Here is a tiny trained network, its code and every weight. The questions are about switching its units off for an input and a target symbol, where a switched-off unit gives its printed mean instead of its output.

import numpy as np


def w(rows, s, z=0):
    codes = np.array(rows[::2]) - 128.0
    scale = np.full(codes.shape[1], s)
    scale[-1] = z or s
    return codes * scale


def norm(h):
    return h / np.sqrt((h * h).mean(-1, keepdims=True) + 1e-5)


def f(y):
    return y / 2 * (1 + np.tanh(0.7978845608 * (y + 0.044715 * y**3)))


def softmax(a):
    e = np.exp(a - a.max(-1, keepdims=True))
    return e / e.sum(-1, keepdims=True)


def log_softmax(a):
    a = a - a.max(-1, keepdims=True)
    return a - np.log(np.exp(a).sum(-1, keepdims=True))


def net(x, mask):
    ids = ['βγδεζηλμξσφψω'.index(c) for c in x.split()]
    T = len(ids)
    res = E[ids] + P[:T]
    q, k, v = (norm(res) @ M[0].T for M in (Q, K, V))
    z = softmax(np.where(np.tri(T) > 0, q @ k.T / 4**0.5, -1e9)) @ v
    res = res + np.where(mask[0], z, O[0][:, -1]) @ O[0][:, :-1]
    y = f(norm(res) @ A[0][:, :-1].T + A[0][:, -1])
    res = res + np.where(mask[1:13], y, B[0][:, -1]) @ B[0][:, :-1]
    return log_softmax(norm(res)[-1] @ U[:, :-1].T + U[:, -1])


Q, K, V, O, A, B = {}, {}, {}, {}, {}, {}
E = w([
[133,134,141,130,150,133,133,116,153],'β',
[137,114,88,162,128,78,116,92,84],'γ',
[99,120,93,138,106,144,114,173,150],'δ',
[116,117,116,145,114,158,83,170,140],'ε',
[153,122,153,147,176,140,124,151,125],'ζ',
[138,135,153,134,129,134,141,121,145],'η',
[130,132,50,161,150,79,129,104,96],'λ',
[122,106,8,127,158,136,109,144,110],'μ',
[134,134,155,141,156,129,130,131,138],'ξ',
[161,112,95,117,69,157,170,148,108],'σ',
[145,140,162,146,129,131,145,136,134],'φ',
[129,149,146,142,133,122,150,130,145],'ψ',
[98,123,107,154,103,136,101,183,137],'ω',
],0.016)
P = w([
[43,224,108,89,59,131,87,16,17],'0',
[137,152,93,117,36,61,85,59,179],'1',
[166,158,70,180,81,142,101,53,149],'2',
[141,85,77,183,68,89,123,69,233],'3',
[10,53,106,164,107,142,170,27,84],'4',
[190,67,87,89,65,2,98,142,232],'5',
[160,104,120,11,94,2,79,142,69],'6',
[167,77,98,124,136,115,47,116,92],'7',
[91,19,107,80,140,74,121,107,71],'8',
[27,30,92,121,69,105,102,64,120],'9',
],0.0038)
Q[0] = w([
[168,239,134,157,108,188,19,143,163],'head 1',
[129,125,85,221,133,102,98,6,17],'head 1',
[212,115,77,126,106,18,88,114,121],'head 1',
[66,69,100,219,77,154,79,165,187],'head 1',
],0.014)
K[0] = w([
[14,139,180,143,153,178,173,60,93],'head 1',
[110,9,145,71,153,118,141,215,100],'head 1',
[153,42,79,204,131,221,136,181,91],'head 1',
[126,242,141,56,127,178,61,138,31],'head 1',
],0.014)
V[0] = w([
[141,136,183,106,80,99,186,68,141],'head 1',
[150,100,106,17,157,244,108,103,181],'head 1',
[205,40,181,163,86,179,41,120,54],'head 1',
[108,120,127,96,215,83,66,2,150],'head 1',
],0.0072)
O[0] = w([
[108,146,61,3,150,148,133,56,156,40],'head 1',
[163,26,45,208,93,197,153,128,156,2],'head 1',
[141,191,65,195,199,159,249,138,115,106],'head 1',
[75,24,109,123,165,76,207,172,128,55],'head 1',
],0.0079,0.0037)
A[0] = w([
[107,128,191,101,125,148,139,204,131,173],'neuron 1',
[123,84,219,153,92,110,114,172,152,80],'neuron 2',
[151,75,60,166,68,132,157,151,76,6],'neuron 3',
[154,192,222,103,166,89,183,56,126,2],'neuron 4',
[182,67,155,87,126,179,158,133,157,174],'neuron 5',
[173,88,30,111,32,207,155,150,78,116],'neuron 6',
[113,159,185,69,192,149,248,163,161,202],'neuron 7',
[61,149,81,70,182,96,152,171,140,30],'neuron 8',
[98,53,22,134,125,58,89,110,76,28],'neuron 9',
[189,163,106,172,158,86,195,97,132,225],'neuron 10',
[104,94,90,87,91,179,85,142,198,195],'neuron 11',
[172,86,67,133,41,125,98,77,63,100],'neuron 12',
],0.011,0.0069)
B[0] = w([
[131,73,125,127,113,145,213,93,189,216],'neuron 1',
[81,184,135,141,153,114,118,69,65,205],'neuron 2',
[93,201,126,41,238,157,111,144,161,164],'neuron 3',
[126,59,106,154,233,172,127,221,151,180],'neuron 4',
[59,158,101,95,137,153,218,98,122,141],'neuron 5',
[164,163,203,56,177,33,90,64,223,201],'neuron 6',
[176,192,62,154,92,69,57,104,104,212],'neuron 7',
[131,161,198,155,118,199,237,146,159,178],'neuron 8',
[192,143,120,192,114,170,26,35,167,198],'neuron 9',
[97,61,152,68,101,148,133,143,116,255],'neuron 10',
[121,103,114,126,162,143,114,194,25,215],'neuron 11',
[205,114,65,150,128,89,254,182,147,189],'neuron 12',
],0.0095,0.0061)
U = w([
[120,36,83,137,147,134,121,60,135,179],'β',
[168,169,132,89,85,106,216,66,190,209],'γ',
[153,102,90,168,82,70,107,175,51,104],'δ',
[140,119,208,157,175,150,131,181,173,133],'ε',
[127,112,72,156,178,115,207,211,153,131],'ζ',
[180,142,113,98,115,241,116,124,122,140],'η',
[61,88,185,139,110,95,202,83,129,100],'λ',
[79,134,117,179,214,5,108,104,118,1],'μ',
[188,71,132,201,61,177,169,131,166,195],'ξ',
[171,193,54,140,170,105,30,126,170,110],'σ',
[106,209,88,98,140,159,176,128,75,111],'φ',
[86,115,145,44,118,98,76,136,110,123],'ψ',
[127,185,173,157,63,119,57,50,142,144],'ω',
],0.012,0.0051)

Each question gives the input, a string of symbols that net reads in full, and the target symbol t.
The units are the heads (4 rows each of Q, K, V and O) and the neurons (one row each of A and B). Each row of codes is followed by its name. A weight is (code - 128) times the scale printed after its matrix; where a second scale follows, it is the last column's (O, A, B and U).
mask holds one flag per unit, heads first, then neurons. A switched-off unit (its flag False) gives its mean, the last column of its rows in O or B, instead of its output. The means were averaged over made-up inputs and are rounded, as every weight is.
A unit's drop is (log p(t) with every unit on - log p(t) with that unit switched off) / (log p(t) with every unit on - log p(t) with every unit switched off).
The circuit of an input: a set's keep is (log p(t) with only the set's units on - log p(t) with every unit switched off) / (log p(t) with every unit on - log p(t) with every unit switched off). Starting from the 12 units with the biggest drops (on a tie, the unit counted first), units are removed one at a time, each time the one whose removal leaves the highest keep (on an exact tie, the one counted first), for as long as the keep stays at least 0.8.
units of the circuit, in order: the units of the circuit, biggest drop first
most important unit: the unit with the biggest drop
top k neurons: the k neurons with the biggest drops, biggest first
drop of u: that unit's drop, to one decimal
input ω ξ φ ω ψ ω ψ, target ε: units of the circuit, in order : [neuron 4; head 1]
input ψ ω ζ λ, target β: units of the circuit, in order : [neuron 10; head 1; neuron 9]
input λ ξ ξ, target μ: top 3 neurons : [neuron 7; neuron 4; neuron 2]
input β λ δ ζ ψ ε λ β ω ψ, target μ: top 3 neurons : [neuron 7; neuron 2; neuron 4]
input ω ψ β, target ε: top 3 neurons : [neuron 4; neuron 7; neuron 9]
input σ ψ φ ω ζ δ ζ ζ, target δ: top 2 neurons : [neuron 7; neuron 10]
input γ ψ ζ, target ζ: units of the circuit, in order : [neuron 4; head 1]
input λ ω ψ, target μ: top 2 neurons : [neuron 7; neuron 4]
input ψ ζ β β β δ, target ψ: units of the circuit, in order : [head 1]
input σ ω ξ, target η: units of the circuit, in order : [head 1; neuron 10]
input γ ω η ψ σ σ λ, target γ: units of the circuit, in order : [head 1; neuron 12; neuron 6]
input β ζ ζ ω γ ψ, target δ: top 2 neurons : [neuron 7; neuron 10]
input ω ζ ζ ω, target ω: units of the circuit, in order : [head 1; neuron 4]
input ζ β φ ζ β β, target σ: most important unit : neuron 7
input φ μ η ξ, target σ: top 2 neurons : [neuron 7; neuron 4]
input η ω ω ψ ψ ω ω, target η: units of the circuit, in order : [head 1; neuron 8; neuron 9; neuron 11]
input δ ψ ω, target δ: top 3 neurons : [neuron 9; neuron 11; neuron 12]
input ψ ξ μ ψ ξ, target γ: top 2 neurons : [neuron 8; neuron 7]
input ω ζ ω λ γ ψ ζ ω ζ, target ψ: top 2 neurons : [neuron 12; neuron 9]
input ψ ξ ω ψ, target ψ: most important unit : head 1
input γ ω ε ω β γ φ ω ω, target γ: units of the circuit, in order : [head 1; neuron 8; neuron 7]
input ξ ψ η ζ γ η η, target δ: units of the circuit, in order : [head 1; neuron 7; neuron 10]
input γ ψ ψ ξ ψ ω λ, target δ: units of the circuit, in order : [neuron 6; neuron 3]
input ε ω λ ψ ε, target ε: top 3 neurons : [neuron 7; neuron 6; neuron 9]
input ω ψ σ ε σ β γ ψ ζ, target β: top 2 neurons : [neuron 9; neuron 5]
input η ω ψ φ ω ξ, target ψ: drop of head 1 : 1.2
input γ λ β λ λ φ β ω ψ, target σ: drop of neuron 4 : 0.2
input δ μ ψ δ, target δ: units of the circuit, in order : [neuron 11]
input γ λ β ψ ψ ψ λ β β, target ψ: drop of head 1 : 2.0
